289	286	884	17
161	318	230	102
| 286

-393	906	293	-865	-119 | 906

9387	9770	1375	5331 | 9770

308	772	999	139 | 772

8598	8816	9082	9265	9639	2084 | 8816

66	65	91	15
70	67	15	85
| 65

3	8	3	2 | 8

72	153	202	166	79
384	-190	568	449	-194
-740	226	-859	-710	522
| 153

68	1	29	29	27
9	76	60	32	35
| 1

48	36	62	72	73	89
23	53	43	48	21	22
49	46	41	36	80	46
| 36
---
[812 266 224 860 988 969] | 224
[-49  11   2 -13  46   4  -9] | 2
[ -7  41 -25  13] | -25
[-47  17  43 -41] | 43
[6 4 8 1] | 8
[108  59 151 207 242] | 151
[ 5 29 47 49 81 64] | 47
[ 705 -408 -818 -333 -633 -330] | -818
[ -2  12 -16  18  41 -28] | -16
[ -7  39 -28  10 -21] | -28
---
5591  3983  8255  5011  2194  4787
5537  2090  8067  3017  3818  2578
5701  3566  8468  4544  2589  4172
gives 2194

2765  6508  8160  5861
2648  6353  8375  5963
gives 8160

  8  -47   38  -10 gives 38

21  16   0  94 gives 0

8381  1679  7046  3514  7450  3928  7575 gives 3928

 -18   355  -107   133   119    -7
 346  -525  -749   756   258  -633
gives 119

1589  1116  1673  6975  8539  6155
3151  2926  3196  6081  6927  5644
4186  4061  4205  5518  5914  5318
gives 8539

-32   30    9    1 gives 9

-31   33  -15   -1   22 gives -1
---
[[ 15.2 -13.7 -39.0  40.4]
 [-54.9  57.9   0.1   5.3]] => 0.1

[[-59.5  62.3 -59.2 -62.1  61.5 -62.4]
 [ 50.0 -52.3  49.8  52.2 -51.7  52.4]] => -51.7

[[ -6.4  16.5   8.1   9.5 -57.9 -16.9]
 [-12.0  16.5 -19.6   9.5 -24.0  -1.2]] => -24.0

[[ -9.3  38.6 -38.3   9.6 -11.7 -17.6]
 [-15.3 -45.5 -61.0  54.7 -47.1 -14.5]] => -47.1

[[  4.9   6.7 -55.3  33.0 -77.8 -32.7]
 [  1.6 -30.7 -52.6 -70.1  10.9  -7.7]] => 10.9

[[-55.1  18.3  15.5   2.2]
 [-20.8  50.6  18.8 -20.6]] => 18.8

[[  7.7 -46.9  15.2  -2.8  66.5 -53.5]
 [ -8.9  55.2 -51.8 -71.1 -43.0 -35.1]] => -43.0

[[  1.3 -48.9  -3.8 -21.7  -6.4 -12.6]
 [  9.6 -58.7  10.0  26.9   4.3   4.2]] => 4.3

[[-20.8  41.1  -8.7  16.2  -0.8]
 [-12.7  21.8  -1.9  64.1  17.3]] => 64.1

[[ 58.4 -48.3  74.6  -7.9]
 [-72.0 -20.4  42.0 -10.8]] => 42.0
---
[[-39.9  15.4   1.8  -5.1 -65.7]
 [ -3.4 -35.4 -60.2 -15.7  -4.1]
 [ 38.1 -18.0  -3.1  -1.1  64.2]]
-60.2, 64.2

[-10.0 -36.2 -58.5 -26.7 -22.3]
-58.5, -10.0

[ 48.8 -67.9  -9.7  61.3 -51.2]
-9.7, 61.3

[-52.2 -34.0  68.4 -72.0  23.1]
68.4, 68.4

[ 16.6  69.8 -13.7 -24.0 -27.7  22.5  68.4]
-24.0, 69.8

[ 20.1  -3.9   3.5 -51.6 -57.4]
3.5, 20.1

[-64.9 -10.4 -27.2 -58.8 -15.0]
-27.2, -10.4
---
[8116 1625 3535 1430] -> 3535

[ 372 -624  322  724  -20 -439  453] -> -20

[89 58  9 68 66 80] -> 66

[[7706 5303 6959 1196]
 [9529 2211 5605 3141]] -> 3141

[8363 7166 7725 8029 4855 4408 2266] -> 4855

[72 84 13 67 14] -> 67
---
[1.000, 1.301, -1.083, 0.308, 0.104, 1.860] => 1.860
[-8.034, 1.786, 0.176, 6.910, 14.860, -12.223] => -12.223
[17.48, -10.15, 10.54, 7.70] => 7.70
[0.2, 1.5, -1.8, 0.1, -1.3, -1.8, 0.8] => 0.8
[-0.105, 0.039, -0.120, 0.132, -0.043] => -0.043
[3.774, -98.242, 141.656, 154.123, 8.425] => 8.425
[-0.957, 0.121, -0.028, 1.558, -0.385] => -0.385
[0.00, -0.13, 0.07, 0.09, 0.10] => 0.10
